j882-j723: [-108 -134   37 -287   60 -321 -156  -98  212  358   55 -217 -208   12
  -21   60 -703 -129  192 -127  140   -5   38 -141  -81  167  -46 -100
  -59]
j392-j201: [ 111  126  194  -59  193 -176  -31   39  -42   80   -1   11   79  269
  -68  288  -36  -71 -194  -58  196   71  182  175  215 -218   23  -63
 -197]
j871-j361: [ -43  -10  284 -119 -160  156   24  -84  -63 -117  122  168  242   68
 -141  -42  267  -35   23 -235   -5   77  218  161   32  -28 -116   22
 -112]
j402-j187: [ 242   73  165  143  -88  194  -16   87  -79 -354   44  352  282  214
  -59   52  342   65 -401   76 -232   40 -213  349  -29 -162  135  261
 -124]
j392-j201: [ 210  109 -134  121   79  -22  -46   37 -178   49  176 -133  -16  283
  -76 -102  146   67 -194 -117   37  -75  -52  283 -191  -49  -13 -153
 -119]
j402-j187: [ -99   71  143  -16 -119  175 -134 -216  -35  -42   16  194  182  131
  -47  151  134 -159   67 -274  -44  -52  150  131  -30 -188 -160 -110
 -121]
j882-j723: [ 144  111  -89  118  128  199    8  132 -173 -134   60  107 -217  145
  -61 -293  307  241 -241  105  -19  -26  -74  238 -150   18  -61   75
  -13]
j392-j201: [-113 -103 -266   55   81  -44  -28    3   55  209   -2 -208 -153 -245
   40 -113 -116   49  145   62   36  -23  -22 -182  -72   95  -53  -24
  155]
j882-j723: [  16   34  137 -156   60 -124   66 -147   42  115    8 -120  -97   15
  132  251 -110  -84   65  -22   66   -1   32  -60  108   34   47 -117
  -53]
j882-j723: [ -51  124  -67  116 -183  172  257  -65  127 -101 -313   66  191  179
  204 -116 -175 -376   -9  276   84  134  -25 -199  348   62   65 -252
  -87]
j402-j187: [  85   22  -96   21   93 -252  127   35 -230  164  170 -447   31  108
  -22  -12  201   55   66 -153  178  -88   85   51   -3   70   53 -266
   37]
j392-j201: [  80  -11  -22   95  -53   39  101   96    8 -101  -88   83  137 -140
   -6   34  112   88  -18  102  -84   67  -22  -66  137  -64   76  100
   56]
j402-j187: [ -71  -83    3  -56   40   91 -147   20  246  -39 -172  187 -105 -178
   42  105 -255  -30   70  222  -94   68 -106 -210  -61  -43   46  306
  -23]
j392-j201: [ -72  183  164    8  -18   53  186   18  -93 -148 -205   30  203  267
   29   67  202 -239   48   44  244   74  277  -72  342 -120   12 -205
 -131]
j882-j723: [-129   -3    6  -26  -24    0   -6    2   60  -64 -161   68  -88  -66
   67   24 -126  -45  129   86   -8  -42  -16 -179   50   21   10   22
   83]
j402-j187: [ -41   47  -87   88  195  -13   -5  248    6  -60 -167   63 -129   61
  -40 -147  -45   45 -141  273  153   65   31  -53  107  -41   21  130
   28]
j871-j361: [ -10   69  -81  113   83   87 -111   48   28  -88 -163  115  -21  198
   37    3  -66  -96 -114  182   -1  -32 -138   16  -33  -95   46   72
  -64]
j402-j187: [ -64  240  440 -226  293  -15   83   70 -161  -65 -318  198 -124  516
 -106  107   56  -23  -13   53  403   80  407   81  503 -146 -109 -105
 -204]
j882-j723: [ 157   71 -206  166  -36  148   -3   92  -51 -108  -45   46  -52   78
  -20 -193   72  101  -52   90  -96  -38 -143   32 -166  -15   20    2
  -33]
j402-j187: [-118 -104   24   90  -40   21  -77  118   18 -109    5   67  328  -10
 -110  -33  141 -101  -82   40    5   65   17   30   17  -84   50  213
   16]
j871-j361: [ 106   65   41    4    9 -138    9  -13 -280   20  379 -234   42  136
  -95   -8  393   89  -97 -352   64 -127  118  307 -215  -13  -37 -192
  -24]
j392-j201: [-350   88  293 -187   23  289  119  -11    6  -74 -113  307 -125  176
  -88 -433   46 -155  -62   44  330  205  449   59  322  131 -337  -80
  -66]
j871-j361: [ -36  -20 -107   88   11  -85 -190  102   20  -27  -64  -38  151  -55
 -102  188    2  -49  169  -74    5  -63   69 -141 -143 -238   49   92
  -33]
j402-j187: [ -60  193   62  153  271   75   56  374 -181 -210 -250  263  -24  454
 -167 -341  160   32 -410  297  324  112  180  221  352 -116  -67   66
  -41]
j402-j187: [-191   91  118   -5  100   41  -61   69  -28 -104 -262  176   28  160
  -52   71   21 -110   66   62  170    2  205  -83  212 -173  -66   17
  -27]
j882-j723: [  45  -96 -212   83 -295  -96  -13 -206  121    4   22 -117   32 -472
  232  349 -138    9  328 -130 -397 -208 -295 -301 -224   -3  150  -73
  218]
j402-j187: [ -43  -50   -2   -5 -160   92   49  -36   70 -101  -61   85   29 -133
   53  -59  -38  -12  107   43 -128   -1  -81 -123  -17   81   22   47
   67]
j392-j201: [  23  -41    8  -25   47 -118  -65  -59    7  174  162 -119   84  -38
  -46  138  -17  -27  -40 -157   40   20   78   94  -25  -64  -29  -44
  -44]
j882-j723: [  51   -1  187 -363   36  -96 -117 -232   24  260  289 -166 -311  175
  -55  -14 -269  -10  125 -333  101  -42  121  143 -287  179 -158 -187
 -221]
j392-j201: [-332 -349 -175  -66  212 -285 -179  115  354  341 -146  -67 -195 -686
   26  145 -576   98  168  244   -2   86  -43 -429  139   55    2  378
  366]
j871-j361: [-127 -119  -23  -33  -40   59   20   45  102   54 -287  109   57 -170
  -83  -84 -207   79  279   90  -12   76   72 -265  232   21  -65   93
  106]
j871-j361: [-182 -184  214 -119 -209  134  -20 -109  379  -37 -157  409  201 -355
   44  129 -370 -148    4  124 -191  223  -19 -171  264    5  -25  291
   47]
j871-j361: [  74   87   65   25  181   18   10   45 -124  -75  -63  -24  -32  353
   33   -2  153  -15 -188  166   85  -30 -124  159   47    0   97   37
  -88]
j402-j187: [ 273   94  281 -118 -346  355  120 -341 -108 -138  323  162  225   77
  -31   45  465   32   15 -414 -247   37   82  322 -180   -6 -113 -156
 -267]
j882-j723: [  84 -203 -215  -71  -68 -107 -177 -141  211  330  182 -241  -28 -406
  -28  173 -306   68  304 -195 -165   -6  -64 -196 -332    8  -10   48
  -16]
j402-j187: [  83  -51   96  -91 -160  -39   76 -111   83  -46   29   28    4 -209
  108  190  -72   47  109  -42 -200  -21 -121  -99  -10   63   97   31
   53]
j392-j201: [-181  -84  118 -180 -228  356  -33 -282   56    9  176  182 -120  -48
  -20 -377   11  -33   99 -202 -116   15   39  119 -213  270 -287  -45
  -16]
j882-j723: [  35 -143 -252  157   -7   65 -167  117    2  -20  131   16  -36 -331
  -98 -112  139  260    3  -10 -226  -67 -163    5 -338  -34   -8  273
  162]
j871-j361: [  69  119  122    9  -60  193  -35  -47  -75 -182  -30  142  135  210
  -46   74  264  -71   20  -76  -16   -6   79   88  -68 -156  -11    2
 -195]
j392-j201: [ -60   -3    2  -30  -43  133   39  -27  119  -71 -214  168 -131  -90
   90  -47 -166    4   95  181  -74   28  -77 -178   90   64   -6   68
   48]
j871-j361: [ -10   42  344 -236    2  -51  104 -140  -63   87    0  -40  161  126
  -75  225  110  -71  183 -229  177   88  347   13  273  -66  -71 -152
 -164]
j402-j187: [-197  -98   35 -148  -42   64  144   50  130   71 -104   38 -146 -119
  -26 -392 -267  -13  105  139  144  162  142 -181  191  281 -132   -3
   82]
j392-j201: [ 117   87  -43  110  -11  128   69  161 -128 -200   -7  123  -51  146
  -64 -276  194  146 -176   94  -30   -5  -65  146  -50   33    3   41
    0]
j882-j723: [ 261  -84  -82    9 -101  -38 -140 -115  -73   52  425 -184   43 -154
  -46  145  236  184   11 -314 -276 -133 -186  199 -518  -18   63   66
  -48]
j871-j361: [  45 -130  240 -136   44 -182  -30  -39  150   13  -85   58  155 -214
   60  517 -111   26   57   74 -134   54  -99 -128  192 -112  206  287
   26]
j871-j361: [  40   55  183  -21  -32   66   10  -66  -78  -87   83   87  176  166
  -31   91  224  -67 -124 -103    1   22   58  196   44  -81   -4   -8
 -111]
j392-j201: [ 157    8 -232  109   62  -25   13   65 -177   87  274 -257 -123  -18
  -59 -219  250  203  -77 -109   -2  -79  -47  164 -288   80  -29  -91
   37]
j871-j361: [-117  -12  209 -138 -135  233   31  -38  106 -127  -37  195  125   39
  -70 -145   44 -159   74    4   67  166  200  -48   44   36  -92   87
 -162]
j882-j723: [   9  -82  140 -135  135  -93  -48  -71    7  131  201 -122  -15 -132
   -6  218  140   52  -27  -83   30   40   66   73  -45  -16   16  128
  -28]
j871-j361: [ -99   -5   22  183   60  143  -15  125   90 -119 -364  177  489  210
  -48   94   62 -279 -104  319  115  191   30  -85  378 -244  113  198
 -127]
j882-j723: [ 118  -16 -188   74  -81  212  -11  -54   32   70  136  -19  -24  -77
  -41 -230   59   64  -10  -45  -90   56  -35   65 -221   54  -98  -28
  -81]
j392-j201: [ -86   43  -32  117 -173  114  140   93   17 -217  -80  117  146  -46
   39 -176  106 -125  -50  110    4   62   44  -84   99   20   22  -22
   54]
[-109 -125  -48  -71 -218   11 -119 -300  152  139   80  -30   28 -236
  105  161 -243 -116  250 -220 -221 -106 -118 -118 -185   59  -57  -88
   69] -> j402-j187
[ -75   -3  187 -196  -53  -71    6 -198  -26   83  161  -29 -133  -32
   47   90  -40   -8   76 -241   -5  -73   85   74  -33  100 -101 -146
   28] -> j882-j723
[ -36   -8   11  -62  181 -122  -15   70  -15   95 -101 -113 -105  139
  -15   -7 -129    3   23  110  157    1   12  -49   94   40   32    9
  -11] -> j402-j187
[ 125   39 -144  107  -36  100   72  -53   41  -42  -87  -36  -12 -175
  146  159  109   33   97  122 -140  -15 -127 -163  -31  -64  105    9
   11] -> j882-j723
[ -85  -46 -256  122   58   75  -38  176  112   40 -152   63 -136    3
  -40 -394 -298    4  -96  264   59   74  -92  -84    1  111  -57   74
   68] -> j882-j723
[-142   27 -291  197   44  209 -154  117  113  -59 -397  222 -111  117
  -10 -270 -314  -65   43  299   -8  -24 -144 -177    2  -50  -70   72
   38] -> j871-j361
[ -82    0  325 -186   22   92 -121  -68   18  -93 -151  249   79  211
 -103  142  -23  -47   97  -54   19   21   99   38  100  -96  -49  146
 -142] -> j871-j361
[  94  -66   77  -74  -12  -73   65   59   79  -97  -48   51 -101 -302
   74  197  -10  190   82  122 -165    7 -118 -172   18   21  152  227
  109] -> j392-j201
[  14  212   51   96  118  172  166  197 -136 -163 -222  194  -20  324
  -81 -277  182    4 -199  196  247  127  220   99  322  -70  -90  -90
  -96] -> j392-j201
[  -5    8  124  -93   16 -124   77   16   22   66  102  -38   19 -201
  -28  166   52   22   26 -120   97   91  260  -42  131  -74  -35  -33
   -1] -> j402-j187
[ -74   23  175  -33  -71   37  106   29  -73  -24  261   39  205  -10
 -130 -149  289  -81 -194 -198  165  157  347  221  104  -15 -146  -74
  -60] -> j392-j201
[ -30   46  -66   35  -24  -64  104   38  -79   -7   -2 -132  -14 -101
   21    4  128   16  135  -57   75  -37  136 -121   40  -12   -5 -142
   74] -> j402-j187
[-266  -53   94  -77 -100   22   12  -50   63  -60 -257  121   36   21
   33  -52 -208 -133  216   50   24  -32   27 -202  197   81  -43  -26
  113] -> j402-j187
[  34  -56   47 -147 -187 -120   80 -256   73   54  -71  -66 -153 -119
  223  198 -332   27  266  -69 -247 -172 -282 -177   -1  206   96 -158
  143] -> j402-j187
[ 152 -107  -75   50 -107  -74 -128 -135   44   96  345 -169  223 -252
    8  308  160   -6   -6 -247 -217  -41 -106   92 -327 -119   91   74
  -47] -> j402-j187
[ -71 -169  229 -152   70 -341   21   98  137  -29 -244   47   41   -1
   83  250 -436    1  -26  265  -57   -3 -275 -153  326  120  271  263
  173] -> j402-j187
[  89 -107   70  -67  -98 -197  -31 -127   82  132  286 -124  155 -321
   29  366    2    7   12 -248 -145    6    8   29  -93  -72   68   25
   21] -> j402-j187
[  65   65 -158   94    9  245  -18    6  -95  -45  -68   92 -173  211
  -38 -370   38  122  -47   72  -51  -57 -135  121 -134  102 -110  -55
  -21] -> j392-j201
[  -3  -87   -8 -164  -56 -255  -83  -81  172  174   69 -122 -165 -430
   45  353 -325   65  323 -193  -87  -58   81 -287 -125  -46   16  -12
   74] -> j871-j361
[ 110   69    8   29  113    1  162    0 -101   14  -29 -104  -44  172
   92  -37  129   30 -144  152   68   21  -89   90  157   85   77  -81
  -13] -> j871-j361

j495_j354: [  33  -17   58  118  -59    0   44  -75   94 -129   78  -34   51   10
  -19  203  -61 -166 -130  120 -126  -66 -201  -22   30  -23 -109   70
  -22]
j28_j686: [  59 -110 -175 -115   43 -167    5   55   37  -43   31 -215 -200  -21
  287  212   38 -150  208 -151  -57  -25  -23 -114  183  211   29 -239
  141]
j28_j686: [  35  160  199  -98  253  -74 -120  376 -130  221 -101   36 -133  179
 -102 -206  181   20  205  -38   39  -84  180  199  -78   33  192  155
  225]
j28_j686: [  32  210   34  157  180  -51  -60  154 -174  -48   43  -22 -140   99
  116 -118   43  -47  355  123  -41    6   75  242  120  102   94  -38
  202]
j495_j354: [ -56  -56   91  -80  -11   70   -3   35  147   -1  -70   92   65   -6
   18  -73  -26   -2  -49 -148  -23   26  -28   12  -97 -122   14  101
  -60]
j495_j354: [  29  121 -149  -14  100   10  -22  -59  -98   15   83 -153 -165   55
  381  163  -26 -105  317   68 -177    6  -19   42  170  106  188 -247
  104]
j28_j686: [  -6  -75 -173   75 -136  101    9 -214  -66  -65   69  -73    4  -40
   62  162  -63    7  -38  -20   -5  -24 -156 -194   46   78 -128 -158
 -138]
j156_j465: [ -11  -92  136   -1  -77  114  -69   -4   13   46 -153  299   10   79
 -269 -171  -11    6  -30  171    5  -16   64  -85   38 -291 -102  101
  -83]
j495_j354: [ -11 -176 -102   -4 -228   20  -45 -149   92 -100   35 -140  -41  -11
   43  210  -69 -147 -114  -52  -16  -36 -305 -171  -38  160 -162   60
  -97]
j491_j533: [  30  110  155  141  206  156   53  288  -82  228  -43   45 -147  262
 -217 -156  139  -37  323  -98  -78 -147   14  146   28 -309   90   66
  -33]
j495_j354: [ 182  142  126  -39  321   52   32  300 -224  202 -116   -9 -103  228
   27  201  168  106   43   -4  -91 -259  268 -120  150 -119  130 -293
  115]
j28_j686: [ -61   53  -74  250  -11  131 -169   49 -102 -194   81   18  -92  138
  171   14  -22 -107  279  -80   37   36 -127  -20  150  245 -196  -49
  -41]
j495_j354: [-129  -49  -13  -23  -40   77    5 -120 -201   16   -2   55   -8 -364
  -51 -363  -32  235  178 -371  237   83   18  -22  -70 -201   82 -140
  -51]
j156_j465: [-100  -74  -27  -21 -148  129 -129 -133   44   18   -9   85  -35 -216
  -47  161  -40  -24   62   20 -108   77  -99 -133   82 -181   -6 -198
   11]
j156_j465: [   4 -495    7 -404 -147  -76   21  -82  -62  141 -440  360  -24 -470
 -502 -486   80  414  -35 -303  176  -67  177 -349 -190 -458  -94 -266
  134]
j156_j465: [-207  230  186  130   13  108 -212   37  166 -140  246   37  242 -159
  128  297  -53 -137 -205  -89  -38  168 -142  104  -48  157  -10  149
   -3]
j28_j686: [  -8 -274  -44  -68 -238  208 -180 -146 -165   64 -259  256  -88   18
 -322 -184    5  131   36   12   43 -125 -152 -323 -111 -121 -246  -50
  -81]
j156_j465: [  75  -73 -390  210 -238   46   96 -249 -240   44  238 -431 -336  284
  160  188  -75 -230  213  116  202  -33 -160 -223  379  197  -77  -71
 -400]
j156_j465: [ -70  227  281  128  166  213 -102  197  -15  -11    3  151   89   64
   57   31    6   13   19  -76  -64   -3   49  121    8 -178   78   40
   -6]
j156_j465: [ -27  -38 -120 -158  -62 -197    0 -160   58 -230   60 -127  -68  -77
  544 -116 -173 -133  100  -22  118  188   56   65  128  248  129   43
   16]
j28_j686: [ 189  176 -101  149  268  -36  156   30 -253   24  114 -170  -72  199
  154  191   71  -20  154  111 -164 -233   10   -5  134  126   43 -255
   95]
j28_j686: [  63 -230   13 -236 -106   17   98 -172   41   91 -204  137   56 -122
 -169  -55  -33  135 -210   27  -61 -104   11 -217 -115 -299   -3  -86
  -36]
j495_j354: [ -58  303   22  289   61   46 -183   67 -173 -181  195 -132   35   30
  169  121   -6  -25   75   46   19   45 -149  216  -51  426  -45   64
  122]
j495_j354: [ 104 -335 -118 -353 -202 -167  101  -73  101  183 -181  -78 -223  152
  -16  -95  -26  -98  -87   93  186    0  195 -253  174 -146   70   92
 -196]
j28_j686: [ -53  103  -61   -7   99   95 -139   43 -130  221   88   61  -42  242
  -75  -78  100  -78  187    7    2  -41  -36  -13  -42  161   14  126
  -64]
j491_j533: [-158  -75   67 -123  -44    5 -293   56   34   80    0  190  -88   74
 -106 -289   42 -221  256 -110   59   55 -181   27 -117  144  -47  356
   41]
j495_j354: [-103 -140  -17 -151 -120  -63 -203    5   33  -37  -71  109  -44 -100
  -12 -174    0  -19   53 -115  159  115    3  -75  -42  156  -73  103
   49]
j495_j354: [-105   53  153   71  -41  203   51 -120  244 -193   51   42  326 -283
  120  292 -127   79 -345 -202 -215   31 -237   20 -217 -165  -26  -68
  -46]
j156_j465: [ 168  -50 -207   31   78 -211  219  -69 -161 -112  -10 -225 -103 -233
  108   90   25  162  121  -13  -62  -93   63  -23   98   57   27 -459
  245]
j491_j533: [  28  -28 -244  186 -100  -76  221  -99   71  -81  147 -282   24  -13
  -16   67  -20   33  -52  -42   56   51 -105   89  -33  167 -100   -9
 -126]
j491_j533: [ -56  233  196  282  124  250  -29  211  -16  -53   88  -68   46   54
   66  192   19    6   45 -209  -81  -45 -123  143  -14  -96   23  -26
  -46]
j491_j533: [  20  255  217  379   43  243   36  148 -136 -174   85 -179  -19   71
  186  236  -75   29  -44  -79   50  -46  -39  107  160 -146   32  -78
 -142]
j28_j686: [  78  281  275  280  223  138   77  272    7 -195  -44    2   42  278
  235   -8  -45   -5   53   46 -130  -71   43  323   17  -91   59  104
   28]
j156_j465: [ -56 -380  -27 -331 -156   78 -151  -96   -2  218 -327  331 -165 -358
 -359 -126   74  137  215 -107 -117  -36   16 -349   11 -482  -12 -379
  170]
j491_j533: [ -25 -230  -37 -195  -86   71  -38  -37   -9  106 -198  131 -190 -171
  -23  -84    0   62  228 -135   -4   24  112 -224  174 -373   70 -310
    6]
j491_j533: [   5  128  -67  294 -107   78  -19  -76  -77 -265  131 -220  -78  -21
  298  265 -128  -61   56  104    3   79 -100   57  218  132  -43 -162
  -45]
j28_j686: [ -80   13   99 -114  -50   58 -226   98 -140   69 -177   61 -224 -112
   44 -260    6   78  324  -64   76   88   56  112  -16 -109  190  -26
  169]
j495_j354: [ -86   76   71   23  -70   15 -247  127  119 -140   18  -23   61  131
  141   93  -15 -101 -123  -17   44   90 -127  101 -148  417 -103  289
   41]
j491_j533: [  34  397    1  140  407 -146   75  166 -159   50  265 -176  -30   87
  247  -12   92  -99  345   33 -130  -18   72  379   53  217  270  -26
  244]
j495_j354: [ 223  -25  -45 -117  230 -145  162  175 -100  295 -129   27 -161  290
 -216  -28  185    1  136  242 -128 -219  266  -54  136 -152   85 -127
  118]
j495_j354: [   2 -175  -26  -89  -62  -90  -94  166   25  131 -142  121  -48  186
 -377 -292  141   30   -7  -41  187  -31   45  -46 -156  161 -195  284
  -14]
j491_j533: [  -6 -129 -101  -47  -78  -33 -192   73  -17   23  -79   89 -150  181
  -72  -64   64 -106  161   66   63   10    4 -125   82  218 -167   60
   25]
j491_j533: [ -84 -124   43   97 -186  200 -151  -22 -134   -7 -127   97  -98 -106
 -257 -196    2  109  146 -168   94  -32 -211  -71 -124 -129 -144   10
  -39]
j156_j465: [-104 -141  -16 -211 -174  -49  -92 -189  116 -294 -145   65  142 -471
  299  -65 -161  219 -169 -211   49  190  -15  -32 -180   89   11 -166
  159]
j156_j465: [   4  -76  -39 -105 -113 -149 -145  -89  -90 -194 -129   41 -126 -301
  171  -50  -76   76  119  141   39  126  116  -21  134   60   38 -250
  281]
j28_j686: [ -83 -164  -41 -363   -3 -109  -38  -69  255  131  -14  173  171   21
  -19 -108   19  -83 -200 -112   19   65   38 -126 -180  114   -6  246
  -72]
j156_j465: [ -56 -244   69 -274 -107   34 -177   24   44  317 -251  356 -145  -39
 -470 -246  106  -16  162  119  -39   -3   89 -170    3 -387   10   37
   65]
j491_j533: [ -96   40   -3  188 -129   57   44  -89  258 -246  109  -87  160 -238
   98  251 -112  -16 -146  -32 -142  156 -191  143  -53   -7  -70  -50
    6]
j28_j686: [-159  -93  -54 -103 -232   27 -258 -121  -88  -45  -98   67 -184 -297
   61 -243  -77   56  289  -42  136  222  -23   23   26  -20   81  -74
  109]
j491_j533: [  14    6   38 -203  193 -236   -1  136   11  161  -13  126   85   49
 -199 -290  145   18  -16  -22   66  -34  145   98 -195  164   41  239
  164]
j28_j686: [  12  212  -26   87  131  -12   19  100  -16  124  132 -153  -98  198
   93   60   48 -136  208  135 -109   15    0  234   55   77  177   82
   38]
j491_j533: [  38   67   87  -13   90   69  -65   49 -126  -10 -111  108   15 -107
   20   90   26  159   -1   40  -95  -61  110  -58   28 -108   42 -270
  165]
j491_j533: [  45  205  -69  -24  244  -79   61   -8 -202  135  151 -104   80   67
   55  -50   88   63   39  -34  -30 -113   -7  110 -176  260  129   25
   97]
j156_j465: [-144 -142  -31   36 -340  146 -126 -269  -47 -155  -37   70   49 -436
  -62   37 -143  180 -153  -75  177  176  -60 -203   41 -159 -107 -205
 -109]
j156_j465: [  91  148  -61  216   77    2    4   72  -71   11  174 -159 -116  400
   81  212   30 -267  109  246  -72  -98  -83   40  194  224  -62  116
  -84]
j495_j354: [  14   80  -17   98  114  121   68   31 -126   65   36  -70  -65   64
   49  -46   29   30  219 -156  -67  -98  -92   55  -25  -81   69  -92
  -28]
[ -28  103  129   59   14   30  -30   26   64 -196  -18   60  170   -8
  152  -30  -83   67 -188    5   22   64   17  128 -112   99  -28  127
    9] -> j156_j465
[  -2  129  218  -49  265  -70  134  272  303  137   41  114  362  133
 -271   17  149   34 -384 -103 -120  -71   60  204 -355   19   -8  352
   32] -> j491_j533
[ -33    1 -126  -40  -92 -146   95 -200  135  -78  155 -121  157 -160
   78  104  -78  -17 -242   81   26  129  -26   43  -62  170   10   63
  -37] -> j28_j686
[ -30    8  -77   73    8  -10  -27    4   73   85  191  -96   60   10
 -169  305   93 -144  -89  -42  -93  -64 -203  -92  -37  173 -122   22
  -14] -> j156_j465
[  14  146   54   48   31   79  174  -46  -53   24   43 -167  105  -81
  101   30  -58  188 -184  -88   52    5   52  120 -106 -135  182  -31
 -114] -> j495_j354
[ -31  174  178   83  148  -32 -110  165  -99 -127   51   31   38 -115
  121   28   16   26   19  -80   69   30  102   90   68   75   44  -51
  161] -> j156_j465
[-101   69  -64  247 -220  152  -25 -143   31 -272  110 -212  -50 -181
  316  186 -187  -13   58  -53   36  195 -157   93  137    5    8 -138
 -117] -> j28_j686
[   4  118  154  -88  265 -130  -17  216  -23  106  -36  157  135  -52
 -195 -191  152  120  -16  -67  -29  -55  141  166 -213   45   66   91
  256] -> j491_j533
[ -14  -79   58  -13 -102  -38  -35  102   98  -97 -134  -78 -237 -155
  127  -16  -49  -52  253  -28  -34  113   25  119  163 -211  122 -130
  149] -> j28_j686
[ -77 -501 -273 -184 -623   53 -123 -531 -112 -178 -192    9  -94 -418
  -70 -140 -213  193 -185  -84  327  112 -199 -477  -40    3 -257 -161
 -211] -> j491_j533
[ -46   70   22 -174  148 -123   48   83  191   14   46  -73  154  -81
  173   -7   31   19  -89 -222  -81   49  -15  183 -258  183  145  116
  135] -> j156_j465
[ 113  139  -13   36  348  -78  180  131   26  169  173   30  128  348
  -62  109  141 -148  -40   68 -150 -185   90   -5   44   86  -19   82
  -50] -> j28_j686
[ 233  189  355 -122  549 -125  217  595   66  274 -146  -19  -89  398
   -8   24  234  -74   92  -67 -221 -302  311  219   38 -290  305   64
  222] -> j28_j686
[   3   -5 -143  -72   38  -50  108 -150  -75   56   50  -91  -99 -189
  143  -42  -29   27  241  -36  -73   36   25   23   91 -133  189 -256
   69] -> j491_j533
[  24  -64   22  175 -144  133   97   26  -10  -79  -31 -131  -62   37
  -23   77  -56   58  -93 -111  150  -10  -13  -79  116 -168  -89  -44
 -237] -> j491_j533
[-125  -24   23   83 -251  140  -59 -237  270 -215  104  -30   35 -105
  257  256 -226 -253  -59  119 -168  175 -270   29  104 -118   -1   70
 -141] -> j491_j533
[-139 -205  208  -96 -311   76 -140 -112   65 -144 -259  312  149 -384
 -296 -348 -117  273 -290  -59  245  166   46  -51 -208 -284 -121  138
  -32] -> j28_j686
[  37  -59  -41  -20   30   54   77  -30   76  126  -15   63  -44  158
  -88   24   24 -114   99   94 -167  -76  -47  -48   52 -174   -1    0
  -71] -> j156_j465
[  84    4    4 -128  100 -145   15  117    6  129  -78   16  -70  154
  -67  -90   85  -32   50  153  -38  -49  135   71  -16   51   78   89
  125] -> j495_j354
[  -3  236   92  220   23   -7  -45  -12  -75 -247  152 -124   67  -37
  250  164 -100  -47  -87  133   11   57  -51  170   62  194   18   34
   58] -> j491_j533
